Below is a small trained network, with its code and all its weights. Each question gives an input and a class and asks what happens when units are switched off, that is, made to give their printed mean instead of their output.

import numpy as np


def w(rows, s, z=0):
    codes = np.array(rows[::2]) - 128.0
    scale = np.full(codes.shape[1], s)
    scale[-1] = z or s
    return codes * scale


def norm(h):
    return h / np.sqrt((h * h).mean(-1, keepdims=True) + 1e-5)


def f(y):
    return y / 2 * (1 + np.tanh(0.7978845608 * (y + 0.044715 * y**3)))


def log_softmax(a):
    a = a - a.max(-1, keepdims=True)
    return a - np.log(np.exp(a).sum(-1, keepdims=True))


def net(x, mask):
    res = np.array(x, float).reshape(1, 5) / 4 @ E
    u = 0
    for l in range(2):
        y = f(norm(res) @ A[l][:, :-1].T + A[l][:, -1])
        res = res + np.where(mask[u : u + 15], y, B[l][:, -1]) @ B[l][:, :-1]
        u += 15
    return log_softmax(norm(res)[-1] @ U[:, :-1].T + U[:, -1])


A, B = {}, {}
E = w([
[161,179,221,81],'x0',
[130,125,129,129],'x1',
[182,210,143,254],'x2',
[123,136,121,132],'x3',
[3,82,202,186],'x4',
],0.002)
A[0] = w([
[143,57,69,158,144],'0.n0',
[186,87,254,113,115],'0.n1',
[80,55,7,197,164],'0.n2',
[159,100,52,200,78],'0.n3',
[138,150,153,94,71],'0.n4',
[119,112,189,149,20],'0.n5',
[166,138,170,220,91],'0.n6',
[100,98,126,100,3],'0.n7',
[99,59,209,227,153],'0.n8',
[104,19,112,16,56],'0.n9',
[124,97,142,138,72],'0.n10',
[84,179,89,104,91],'0.n11',
[155,157,131,187,81],'0.n12',
[77,202,131,127,50],'0.n13',
[204,84,96,113,151],'0.n14',
],0.004,0.0023)
B[0] = w([
[102,183,153,124,168],'0.n0',
[105,233,131,100,166],'0.n1',
[95,252,180,65,254],'0.n2',
[72,168,106,111,149],'0.n3',
[122,171,136,129,97],'0.n4',
[93,104,115,102,83],'0.n5',
[158,131,148,160,166],'0.n6',
[147,76,120,161,66],'0.n7',
[223,141,113,129,246],'0.n8',
[184,87,104,213,192],'0.n9',
[146,101,116,119,93],'0.n10',
[113,57,194,138,101],'0.n11',
[99,114,119,138,132],'0.n12',
[101,52,138,127,86],'0.n13',
[179,190,114,107,173],'0.n14',
],0.0036,0.0015)
A[1] = w([
[189,217,130,225,116],'1.n0',
[107,137,218,102,251],'1.n1',
[90,50,219,132,220],'1.n2',
[52,112,19,89,160],'1.n3',
[123,2,118,33,39],'1.n4',
[104,34,99,31,17],'1.n5',
[125,9,168,66,100],'1.n6',
[132,150,233,70,121],'1.n7',
[97,79,119,11,26],'1.n8',
[235,148,95,193,150],'1.n9',
[49,123,176,141,129],'1.n10',
[127,61,147,33,69],'1.n11',
[59,137,36,130,148],'1.n12',
[11,42,235,232,113],'1.n13',
[180,97,88,115,63],'1.n14',
],0.0045,0.0015)
B[1] = w([
[55,2,199,151,251],'1.n0',
[128,192,95,139,208],'1.n1',
[175,181,66,95,179],'1.n2',
[152,215,210,180,147],'1.n3',
[118,71,195,228,148],'1.n4',
[94,43,190,187,137],'1.n5',
[158,132,129,202,145],'1.n6',
[125,187,87,137,180],'1.n7',
[44,94,157,178,139],'1.n8',
[65,43,131,106,201],'1.n9',
[167,173,106,64,153],'1.n10',
[29,118,213,210,138],'1.n11',
[161,213,137,128,138],'1.n12',
[195,89,36,36,216],'1.n13',
[133,70,55,63,116],'1.n14',
],0.0041,0.0027)
U = w([
[87,49,195,192,159],'0',
[103,115,126,62,252],'1',
[170,105,48,3,47],'2',
[105,198,152,87,133],'3',
],0.0052,0.0022)

Each question gives the input, the list of numbers given to net, and the class t.
The units are the neurons (one row each of A and B). Each row of codes is followed by its name. A weight is (code - 128) times the scale printed after its matrix; where a second scale follows, it is the last column's (A, B and U).
mask holds one flag per neuron, layer by layer. A switched-off neuron (its flag False) gives its mean, the last column of its row in B, instead of its output. The means were averaged over made-up inputs and are rounded, as every weight is.
A unit's drop is (log p(t) with every unit on - log p(t) with that unit switched off) / (log p(t) with every unit on - log p(t) with every unit switched off).
The circuit of an input: a set's keep is (log p(t) with only the set's units on - log p(t) with every unit switched off) / (log p(t) with every unit on - log p(t) with every unit switched off). Starting from the 12 units with the biggest drops (on a tie, the unit counted first), units are removed one at a time, each time the one whose removal leaves the highest keep (on an exact tie, the one counted first), for as long as the keep stays at least 0.8.
units of the circuit, in order: the units of the circuit, biggest drop first
top k neurons: the k neurons with the biggest drops, biggest first
top k neurons in layer l: the k neurons of layer l with the biggest drops, biggest first
drop when u is switched off: that unit's drop, to one decimal
input [8,4,-5,0,8], class 2: top 2 neurons in layer 1 => (1.n13; 1.n2)
input [-7,3,-7,3,-1], class 0: units of the circuit, in order => (1.n5; 1.n4)
input [1,1,-4,-2,5], class 2: top neuron => (1.n13)
input [5,-8,-5,-1,6], class 2: top 4 neurons in layer 1 => (1.n13; 1.n2; 1.n0; 1.n10)
input [3,0,6,-4,-3], class 0: units of the circuit, in order => (1.n0; 0.n2)
input [7,-1,-5,-6,7], class 2: units of the circuit, in order => (1.n13; 1.n2; 0.n2)
input [-8,4,-4,-1,1], class 3: top 2 neurons in layer 0 => (0.n2; 0.n0)
input [-7,4,-6,5,-6], class 3: top 2 neurons => (0.n2; 1.n3)
input [-7,-1,-2,1,-4], class 3: top 3 neurons => (1.n3; 1.n13; 0.n8)
input [3,-5,6,4,-4], class 0: top 3 neurons => (1.n0; 1.n13; 0.n2)
input [-7,-4,0,4,3], class 3: drop when 0.n2 is switched off => 0.3
input [0,-1,-2,-1,5], class 2: drop when 1.n13 is switched off => 0.3
input [0,-3,5,-6,7], class 2: drop when 1.n13 is switched off => 1.0
input [2,4,-1,-3,5], class 2: drop when 1.n13 is switched off => 0.2
input [3,-2,5,-3,-3], class 0: top 2 neurons in layer 1 => (1.n0; 1.n13)
input [1,-6,-3,-3,-1], class 0: top neuron in layer 0 => (0.n8)
input [-8,-2,-8,6,-4], class 0: top 2 neurons in layer 1 => (1.n5; 1.n4)
input [-8,1,-2,7,-4], class 3: top 2 neurons in layer 1 => (1.n3; 1.n13)
input [-6,-6,-4,-1,1], class 3: top 2 neurons in layer 0 => (0.n2; 0.n0)
input [-4,1,0,-1,-3], class 3: top neuron in layer 1 => (1.n13)
